[  58  103   74   20   48   30  177  -61  246  256 -304   48 -108  191
 -108  112   60 -215  179  161  115  -52  146  147 -334  -91   28  100
   49  223 -126   50  139    7  -28  240   60 -153  -85  -24  242  -86
  324 -286   33  277   98  122  150 -109  337  133   27 -336   53] | <83>
[  75  210 -167  114 -252  -70 -115  137    1  173   79   80   23  -38
  -82   -3 -179  105  123  117 -143   54   36 -113  334    5 -234    1
  145 -225   18  -65  189  -16  185  -11 -107  239 -263 -203  -73  248
  -65  132 -386   30 -367 -408  -15 -206   25  -85  -15  239   38] | <73>
[  90 -234 -176   95  107   27   -8 -190 -105   -2   21   22  -75   -4
 -196   29 -164  132  -79  239  -50   26   32  129  -17 -311 -111   76
  174  -45 -226  -22 -255  184   95  -99  -66   51  107   92 -127    1
 -109  128  100  -78 -108   93  -68  -36  -70 -183   27    3 -114] | <74>
[ 388 -114 -150 -110  191 -174 -176 -136   94  -17    6  -73   65 -171
  -48   48  183  -79  -62   52  -19   70  -44  -34   58  -30 -177  -49
  141   87  116  -76   97  -87   20  331  -95  128  -38  -81  -82  -24
  264  -32  -90  -20  -16   67  230   65 -127 -166  212  122   62] | <74>
[ 110  213   76 -150  279 -142  -49 -101 -201  233  127  -70 -183    6
  -23  138   56 -226 -265 -102 -204 -182  -22 -139   28   57  202   69
  -69 -103   22  -23  278   -2  145  -67 -205 -176 -147   94   46  -63
  132  -31   12  168  -41  -68 -138   75  -56  -30  244  296    6] | <68>
[-128  -37  -82    3  -97   84   12  223   -5   31 -262  -76 -108  -37
  113  -71   90  155  -61  -45  152  225 -113  130  -52   21  -14   -2
 -273  -25  -63   19  -83  -32  106  -57  -21   19  172  -45  -93   17
  -60  132  -80  -78 -109 -205  -91 -149   27 -154  -30   -1 -130] | <74>
[  42   67  -22  165 -211  216   -8  128  115   99  -69  319   -5  -13
  179 -211 -264   20  304   -6  -15 -237   61  -86 -192  -75  -55  120
  156 -130  228  112  181   81 -117  140  110  -78  -81  -72  220  184
  234 -243 -269  429 -276 -124  229 -393  353   68 -475 -326   18] | <80>
[  16   94   27  -76  200   39 -112   -6  -49  142   15   19 -118 -221
 -129  -27  107    1 -155   71 -162  -60   47 -115  -28  -44   58   34
  -21    5    8   50   91    8  228  115 -111  -16  -36 -110   75   51
  111   81  -42   73   -8  192 -177   85 -137 -217  163  116 -133] | <65>
[ 123  -68  -79   81  154 -306  -56   19 -161   40   -6   89   76 -144
 -200   -2  171   -9   28  -74 -201  148   48 -161  -16   26 -174  -90
 -113 -222   20  -36  -39   53  -67  123 -126  -74  -32   -3 -215  -16
  -77   50  -54  -85  -75 -139  -94 -132   37  -19  175   79 -112] | <84>
[  -6    6 -220   74  -64  -34  -61  103   36   76    1  -61   16   23
  -15  -47  -75  213   16  -57   13  -12  -25  112 -107   62 -211  108
 -130  -44   50  -53  -80   30    7  -79   22  121  200  -67 -197   53
 -105   97   85 -121 -208 -135  -57 -110   17  -52 -151  165 -115] | <83>
[ 258  -29  -96  -15   25  -46 -323 -122  -34   23  149 -254   40   29
    3  282 -143  238  -35    6   46 -194  -22  -63  -36  -57 -265  129
  157   30   35 -287   51 -122 -113  225   14  256   80   23 -202   42
  238  262  137  -10  -60 -137  162  121 -188 -249   22  302   29] | <74>
[ 455  -54   36 -159 -305   64 -151  -35    6  -66  -89   79  -43  -73
  524   10  -94  -64   81 -166  161  -14  -73  -80  123  -49 -294   62
 -100   -8  167 -314  101   31 -141  224  -53  120  114  232  -66  254
  242  -99  -90  288 -354 -423  262  129  125 -128  -62  117  228] | <73>
[ 290   25 -153   47  181 -153 -317  -34  -69 -149  273  135  -38 -131
  -35 -162 -100  151  -68  111 -215 -187   55  -85  -82  -40 -200  108
  141 -170   99 -151    0  196   -8 -145  -69   72  202   75 -198  105
    8   -8   26  126 -103   21  -16  110  -25  -66 -234  190   35] | <65>
[ -84  229   23   94  100   46 -173  122   30  226  209 -195    2   94
  -29  -43 -174  261 -118 -143  -61 -123    1  102 -365   44 -124  162
  -30   -8   17 -190   -4  134 -104  194   17 -150   32  -54 -126   40
  -26  110   88  -99    2 -136 -196  -99  114   70 -151  308 -164] | <68>
[ 130  -64  144  191  -73   50  231  -95  -84  277   -6  -24   10 -149
  148  172  129   58  -93 -269  -20 -331  -27   29   60 -217 -140   85
 -196  -70  428  198 -181   76 -310  202  118 -316   13   89   45 -116
  147 -259  206  -91   86  198 -154   79  113  140 -116  -18   88] | <83>
[  17   38   81  -73  248  -60   60  -80   49  111 -388  -17  -96   44
 -133   -2  279 -185  -89   36   93   86  111  117 -430  -18   94  -78
  -60  142   10   -3   88 -139   -9  246   39 -193   91  -61  311  -26
  211 -179    0  166  144  286   97  -21  175  110  116 -172 -110] | <73>
[ 220  -16  -82   74   -4  -35  -77   23  171   68   73   22  113 -203
   94   -6   13  -37   62  -60   61  -74  -35  -61   45   70 -165  124
  -44   14  163   -7   98    1    1  225  -54  120  -10 -102 -166   40
  183  -41 -136   41 -225 -177  248  -83  -54 -183    3  150   81] | <74>
[-164  202  -47   73   21  -16    5  160  -57  132   41  -36 -185   74
   90  -24 -118  321 -136  -67 -140  -89  -63  209 -222   30   -9  123
 -162 -133 -141  -43  -41   49   26 -372   31  -60  223   51 -237    7
  -40  193   98  -31   59 -278 -338 -213  151  -14 -190  133 -167] | <74>
[ 247  -63  -20   65   25   -6   50  -84 -272 -189  276  291   17 -465
  331 -112 -245  125 -294   83 -162  -64  -59  -78  348 -142    7  239
  163 -467   33    3 -196  170   30 -569 -156  153  108  182 -448   24
  -60  158 -214  203 -396 -489  -56 -154 -159 -205 -312  390  111] | <65>
[   5   20 -123  -34  191 -106    6   11 -118   18 -214   29  -53   28
  -67  -66  188  -58  -91  -86   11  -89    7   26 -332  -28  107  -85
   -4    8  180   52  182 -108 -104  119   63  -17   98  -96  235   73
  154 -104  -18  213    6  250  102  -64  108  108  -75 -103 -141] | <68>
[  69  -73  -76   79   38  196 -334  -57  -49  -31  105   54  -84 -160
  -79  -51 -176  283   15  363 -148 -259  -10  -69    6 -328  -91  117
  355   73  -64   68  -55   53  102 -183  -18  210   11   18 -192   77
  236  260  -17  221 -151  195  -57   48 -201 -483  -85  -52 -174] | <84>
[ 130   32 -240   66  175 -300  -31  193   -5 -105  111  -17   34   43
  107   43   52  -76  -31 -144 -123   26 -295   21  -50   73   -3  -51
  -89  -98  148  -48  149 -212  -28 -126   36   -2   29 -102 -145  -66
   52 -115  -86  -11   59 -242  101 -117  103  152 -137   70   49] | <74>
[ -66  -82 -119   44  -99  107  111 -153 -146  161 -119   78 -153   12
  -84   86 -125  156   28  237  -38  -91  128  114  212 -247  -20  115
   45  -49 -233  121 -104   90  229 -359 -109  185  128   52 -123   -1
   12  192  130   -6 -168    6 -175 -110  -92 -268  125  -79  -83] | <80>
[ 210   90  133   93  -30  211 -548  -84 -110    2  145  126 -162   50
   20    6 -375  176   66  187 -134 -410  101 -149   34 -345  -98  132
  356  -34   15 -127  100  107  117  -28  -52  -52    6   91  -51  238
  105  138  -21  359 -200   29  -28  242 -158 -313 -126  -23    3] | <74>
[ 118  -89 -156 -253 -251   44  323  127  -86   88 -400  250 -267   -9
  319 -133  116  -91  -53  -87  216  127  -41  141  242  -96   66   36
 -317  -89  -89  241  146  291   40 -106 -213   84  111  177  -24   49
  -33  -76 -143  232 -304 -248  -32  -75  151 -102  -24 -174  141] | <83>
[ 141  155  -65   54 -148  -51   67   -3 -137  145  288  215   24 -254
  152  -34 -165  188 -105  -60 -303   -8  -20  -25  461  -93 -190   54
   44 -345   84   -3    8  127   93 -106 -149  121 -106  -68 -268  154
 -133  164 -161  -81 -192 -385 -284 -150  -40  -67    0  270   46] | <68>
[ 308  130  -26   83 -127   10 -315 -227   64  271  197 -265  110   48
   35  226 -284  260  -24 -107   64 -363  128   55 -101   69 -393  255
  258    1  176 -246   80  -20 -194  266   17  156    4   22 -270  133
  279  192   54   59 -300 -254  220  -52  -82 -216  -46  460   15] | <68>
[  29  145  -55 -151  -12 -102  108  174  -38  110 -207   33 -107  -83
  113  -17  323 -146 -104 -107    9   93 -111  -84  108  155   76  -90
 -290  -90  250  132  283 -150   42   84  -67    6  -54  -98  196  -10
  121 -127 -172  135  -26  -20    0  -20   85   39   40  -23   54] | <84>
[ 134   86    2  -66  366  -84 -301   -5 -124   48  159  -20 -178 -156
  -61  -38   17    6 -256   29 -222 -228  -51  -89 -108 -112  110   27
   89   13  -61   -3  196   49  197  -45 -173  -75  -10    9 -101   66
  196  116 -111  143   32   93 -118  135 -168 -284  143  247  -98] | <65>
[ 110  -34  -61  207  121   10 -171 -420 -116    0  321 -101  -16   91
 -101  194 -283  256 -131  319 -252 -189  -87  104  -73 -202 -156   33
  455 -143  -20 -182  -83 -167 -105 -194   89   97    2  161  -68    8
  234  250   94   66  105   30  109 -233   -5 -220   -5   -6 -145] | <73>
[  63 -125 -187   73  -30 -199  240 -170  -76   86  -36 -178   71  183
  -96  340   41 -119   99  124  118  188    6   42  250   20 -129   57
 -147  -72 -116 -161  -76 -127   48  -87  -86  195   53   40  -71 -218
   14  -38  210 -248  -23 -217  150 -114   34   79  248   58  167] | <80>
[ 199  -77 -245  121  -35 -355 -151  -22 -159  -71   50  122   22   51
 -228   12   81   39  145   47 -209  149   -7 -179   72  102 -313  -99
  -84 -322   61 -115    0   81 -130  -38  -80   81   10  133 -218   65
 -190   73    5   32 -217 -212   26 -127   96  -46   62  -43  -70] | <84>
[  97  -57  101  110  174 -385 -311  122 -370 -130 -114   56  118  -39
 -159   53  253  -19  157 -129 -250  332   -2 -326  -61   52  -74 -177
  -64 -320    2 -158 -109  -75 -208    9 -112 -267  -97  116 -459 -168
  -84  145   26   78  -48 -401 -175 -176   35   11  240 -122 -222] | <65>
[ 541  -79 -127  -57  -94 -115 -233 -240  -14   30   58  -70  199   40
  245  201 -106 -194  145  -76  110 -219  -27  -43  311 -207 -265    4
  325  182  269 -204  266 -200  -70  291  -95  273 -113  -60 -127  137
  413 -130  -79  141 -300 -141  475  171 -129  -97  205  180  267] | <83>
[ -25    1 -203  166 -160   52   36   79  106  287   72 -182  124  -34
  -42   81  -71  -11   23  -89  -18   57 -175   90  276   -7 -207   18
 -103   59  207   87  -53 -160  238  109  -24   42 -168 -284  -64   48
 -104  -24 -108 -327 -285  -78  -29  -97  -96  -95  136  233  -80] | <73>
[  48   34    0  110   78   21 -288  -19   22   82   23   -6   11  -47
 -130   24  -42  136  130  158  -78 -121  128  -58   53 -107 -119   60
  107   36  -12  -30   26  -53  188    8  -75   50   70 -137 -140   -5
  140  103   34  -46  -15   52  -26    9 -149 -218  113  -11  -39] | <81>
[  23 -101 -265    7 -223  -42  254    0  124  159 -154  -57  -25  304
  -19  176   80 -167  232   16   52  350 -207  206  163   -4 -189  -96
 -246  133  -36   -2   -3  -96   83  230    0   34  -72  -48   66  -65
  -70 -148  177 -148   22  -40   31 -108  236   46  285 -413  -19] | <65>
[ -60  102  -81  -32   45  -35   51   82  -40  133  -38   65  -86  -56
   -5   21  143  -17  -39  -23  -78  -46  -69  -43  142   23   94    3
 -186  -51   81  158  195  -64  137  -39  -86   70   -4 -114    1  -29
   36   60    1   39  -24   12  -97  -43  -78 -122  125  -59  -46] | <81>
[ 198  102 -182  -14 -292 -147 -193  102 -200  -21 -143   34 -228  148
 -109  160 -166  132   18  216  -52  205   13 -147  341  -85 -199 -107
  167 -384 -170 -230  171  -23  150  -82  -98  229 -183   41   82  290
 -150  212 -397  174 -284 -505    9  -57   63  -75  -64  158  134] | <74>
[-212  -29 -209   65  -40   63  172   68 -123  148  -69    5  -77  -32
  -78   20   10  141    1   88  -55  -11  -17   94  115 -110   27   50
 -133  -16  -75  167  -56  -12  213 -233  -44  170  107 -132  -44  -19
  -22  116  104 -117  -53   96 -222 -130  -38 -142   57  -66 -155] | <65>
[ 203   -1 -295  -51 -232   51  116  111  128  -16  362  209 -102 -351
  217 -115 -131  122  -25  152 -390  187 -307  -49  534  -86 -290   65
 -116 -157    3  -45 -167  144  307 -259  -63  290  -72   -4 -199  153
 -163   42  -70 -150 -230 -285 -348   -6    4 -183  -71  198   38] | <80>
[ 368 -303 -221  108  402 -210 -105 -201  110 -163  209  -36  104  -92
 -164  -38 -160  -74  -36  170 -107  120  -55   31 -379 -125 -214   48
  310  -36 -152 -282 -194   88  -75  198   -9  -61   31   81  -82  -53
  155 -151 -105  -78    8  -68  324 -228  161   44 -105  176    1] | <80>
[ -77  -40 -225 -400  138  355  242   -9  -28  -99   14   83  -97   10
  373 -187 -197 -236 -281   22   63  199 -305  186   -9 -213  306   13
   -3  204   22 -116  125 -184  363   81  -27  208  121 -207  514  150
  -47 -116   29   97  -91  228   29   96  -31  102  -91  -10  -71] | <81>
[ 104 -117 -139   10   75    5 -215  114  254   71 -140 -159  -67  221
 -143  126  -52 -145  264  149   27  253 -132   50  -80  -34 -126  -38
   -2  225 -182  -93   27 -183  320  271  -42 -144  -84 -148   38 -118
  131 -132  -42 -123   94  -46  135  -61   86 -116  197 -251   -9] | <74>
[ 102   49  -42  110  175 -236  -14 -112  -59  152   27 -215   61   52
 -156  241   56 -157  -69   58   39    0   46   -9   76  133    4  145
  -15  -82  -27  -52   15 -107   94 -195 -138  -18  -47    6 -238 -239
   86  -23   28  -64 -145 -238  128  -99  -90  -27  194  304   78] | <68>
[-251  -17  -99   99 -122  146  196  169  -95  197 -118   49  -15  -15
   42  -27  -92  113   91  -31   92  -24   50   60  120 -150   27   98
 -222  -19  -91  120  -25   68  184  -82  -88  104  101 -163  -28   28
  -76   70   11 -154 -157  -92 -162 -161    3  -60    0   -4  -57] | <83>
[ -13   90  191   34  212  -35  -65  -65  -44   69 -257   15   24  -43
 -106  -78  236  -59  -69  -34  110   46  221  -30 -359   -7   27  -90
  -60  -17  140 -131   98  -75 -106  407   12 -176  116 -105  323   73
  133 -107  -58   86  115  200  121  -32  115  156   65  -47  -60] | <83>
[  -1 -104 -309  137 -126  100   -1  179  157  162  197  -24   55  -44
  -63   83 -255  -30  263   45 -152   -3 -190 -126  215  -36 -235   74
  -93   26   80   35   -4 -139  356  144   -3  110 -142 -284   86   61
    0 -114  -92 -235 -176  -38   17 -115   18 -126  -45   23   -3] | <84>
[ 174    7 -160  112 -152  -19 -101  -10  115   50   80   16   66  -71
  168   33  -66   55  107  -49   51 -162  -94    8   87  120 -191  141
  -53  -26  197   13  122  -64  -31  -35   -3  219   81  -15 -251   72
  183   45  -43  130 -301 -243  263 -145  -38 -267  -53   51   33] | <68>
[ -54    9   51  209   87  -30   79  -53  -73   74  -19  -99   17  -34
   35  186  186   76  -65  -39   33 -259  -73   35  -58 -106   36   49
 -146   22  243   90  -35 -162 -175  -76  134  -27  144   -5  -14 -140
  205  -38  234  -11  169  190    7   42  -27   -1  -23  -79  -10] | <81>
[  64 -101   48   26  177  217  121 -126  233  140   31  -22  -78 -131
  120  -80   -5 -145 -110   23  115  -79  -65  116 -227  -78   34  108
 -129  174   45   15   17   81  103  344  -23 -162   84    2  287    0
  262 -235  -41  -16   79  216  208  -75  113 -113   36  -45   36] | <81>
[ -84  134  -87  108  -55   65  -66   20  -46  214   34   14    7  -32
  -82   92  -47  104   98   72  -85 -263   73  -51  199  -53   -8  114
   35   -4  136  165  139 -120  192 -129  -35  167  -11 -221  -59    2
  125   91   60   33 -127   92  -77  -36 -164 -180   47  -12  -51] | <68>
[-156  -98   -7  104 -109  225   30 -127 -282   59  -74  -55 -139   94
  -72  174 -194  241  -16  285  -34  -56   48   48  132 -419  -20   75
  107  -36 -188  -73 -281   -3  120 -306   31  106  112   93   33    4
  -52  204  264  -39  -44  115 -286   67  -74 -125    1  -75 -126] | <83>
[ 306 -133 -248  108   77 -165   10 -190   96 -122   65  168   75 -105
 -121   55  165 -275  161  332 -107  -31  -91 -132  303 -107  -66  -43
  193   11  230  111  115 -139   84  -68   -7  239 -114  -74   84  -67
  213 -252  -46  179 -101  236  350   30  -59  -79   89 -260  161] | <81>
[  13  -22 -182  151  103  -31   -8 -134    4  130  114  -51  -12   68
 -238  -66  -67   93  -63  189  -95    0   33  182  -85 -132 -128   64
  131   12  -68   -2 -135  189   51  -70  -51    0   14   -1  -99   -7
  -91   13   92 -108  -95  141  -87 -104   42  -35   47   52 -146] | <68>
[   6    4 -208  113 -154  -36  161   58   91  144  -26   36   84  157
   66    4  -30   40  174    1   41   54  -87  206   51  -75 -193  -15
  -47   59   69   53   80  -17  -77  126    4  101  -13 -119  -63    7
   69  -87   -5  -72  -11  -69   85 -215  225   65    0 -219   16] | <84>
[ 132 -140 -128  274   50   32 -138 -258   41   40  218  -29    7   71
 -137   34 -263  162  -44  227  -30 -113  -51  164  -30 -185 -183  109
  259  -74  -81  -30 -118  144  -37  -46  -36   24   14  127 -217   23
   -8  156  -19  -18 -151  -58  188 -204  -44 -284    2    0  -77] | <81>
[  57  -49 -261   34  -39 -178  174  -56  102  146  -71 -158   98  133
 -123  100  139  -96  119   95   75  249   -9  167  124   44 -212    4
 -139  120  -56  -97  -67  -36   83   17  -73  181   27  -89 -113 -121
  -12 -102  153 -282  -83  -71   52  -93   89   92  259   57   31] | <83>
[ -27   23  -23  140   82    4   23 -237 -168   85   64  103 -158  203
 -207   36 -206   20  -43  248 -201   38   91  107  -75 -141  -20   30
  137 -217 -167  -83 -106  101  112 -205  -49 -173   39  146  102   12
 -142    6  110   83   16   40 -132 -170  170   33   22 -183 -114] | <65>
[ 108 -113 -335   70  -39 -202  333 -140   27  195   27  -10   58  107
 -104  157  -26 -196   19  -21    7   94  -79  165  196   47 -151   80
 -171  -53  -15   72  -27   21   93  -89 -103  127  -11  -16 -124  -75
 -154 -108   90 -179 -261 -142  103 -162   58   33  172   95   42] | <73>
[ -41    6   22  219  150  -48  150  -77  -29   83    2  246   42 -143
  -59  -34   61 -288  133  190 -165   27   28  -77  235 -106  172  -63
   60 -110   32  195  138 -144  300 -139 -131  -90 -151 -183  123  -66
  188 -211 -247   71   26   25  125 -303   60  -37  218 -279   51] | <68>
[ 137   72  -37    7  -20 -222   -8  -75 -238  142   -6   77   78 -117
 -120  -38  159  116 -111 -116 -134  162  125  -99  198   41 -169  -95
    8 -373  165  -23   38  136 -180  201 -158   -5 -122   -3 -142   39
 -155  145 -120  -64 -179 -228 -125 -203   -4   57  142  172  -57] | <81>
[ 110    9   17   73  258  -12 -239   61 -112 -143  106  257   -7 -255
   58 -226 -141   60  -56  -21 -183 -220   65 -178 -271 -117   21   72
  107 -179  111  -87   41   37   29  -57   -3  -64  179  -50   13  180
   70  -28 -148  233 -130    0   26  -39   -2  -23 -312  129  -71] | <83>
[ 111   44   64  -18   39   13  111 -127  197  144 -429   43 -199  188
  -96  114  162 -260   54  137  133   64   56  169 -362    6   55    1
  -13  141  -33   54  113 -112   -7  194  105 -213   -2   57  330  -28
  245 -261    0  377   60  166  221  -75  296   41   46 -420  -23] | <68>
[ 144   29 -273  -33  101 -311  167   85   37   86  -21  -47  -12   97
  -75    5  223 -199  -70  -93   48  124 -117   35   21  174  -27   -3
 -230  -91  113   44  180   93  -75   72 -107   19  -55   -5  -17 -114
  -74 -199  -50  -38 -110 -130  127  -90  139  188   28  112  114] | <81>
[  -8   42  -88   40   42  -48    2   77  132  118 -291  -60  -40  111
 -140   66  192  -32   94   74   65   58   -3  119 -160  -47  -30  -60
  -24  152   66   78   76 -186   41  150   91  -30   12 -191  141  -54
  146 -116   14   28   99  183   51  -36  103   62   33 -230  -62] | <80>
[  -9  -42 -137 -153  166  189  151  -24   83   50   -1   -1  -35 -113
  187 -117  -43  -68 -242    5   60  107 -159  256  -28 -102  111   41
  -27  152   38   55   37 -109  274  129  -59   51  129 -216  174   20
   78  -63  -51  -73   46  189   33  -30  -51  -72   16   16  -53] | <65>
[ -59   57  105  145  124   92  -17  -58   60  158   28 -135    5  -47
  141  116   44   50  -59  -12   11 -222  -88  125  -47 -103   41   36
  -51  141  141   52   69 -257   69    6   43  -76   97 -117   22  -89
  366  -29   47  -85  228  117   58  -70  -28 -126  102  -36   -7] | <83>
[ 118  -50 -213  118  -44  -17   26   73   99   74  216   95   75 -238
   15  -77 -107   47   17    3 -161   60 -118  -21  258  -29 -204   85
  -64 -119   87   38 -100   76  199  -16  -77  102  -41 -148 -195   62
 -136   -2 -117 -196 -253 -184  -71 -118  -70 -119  -31  204   -2] | <81>
[  85  -39  -15   64   84   95  105   -1  182  190   38  -96   42 -176
  113 -116  162    5 -112  -81   78  -42  -73  199  -93  -85 -112   74
 -139  207  193  103  -86  145  -38  304  -22 -132   52  -79  -22  -68
  191 -211   39 -166   76  229  -15   10   81  -29   46   39   -1] | <65>
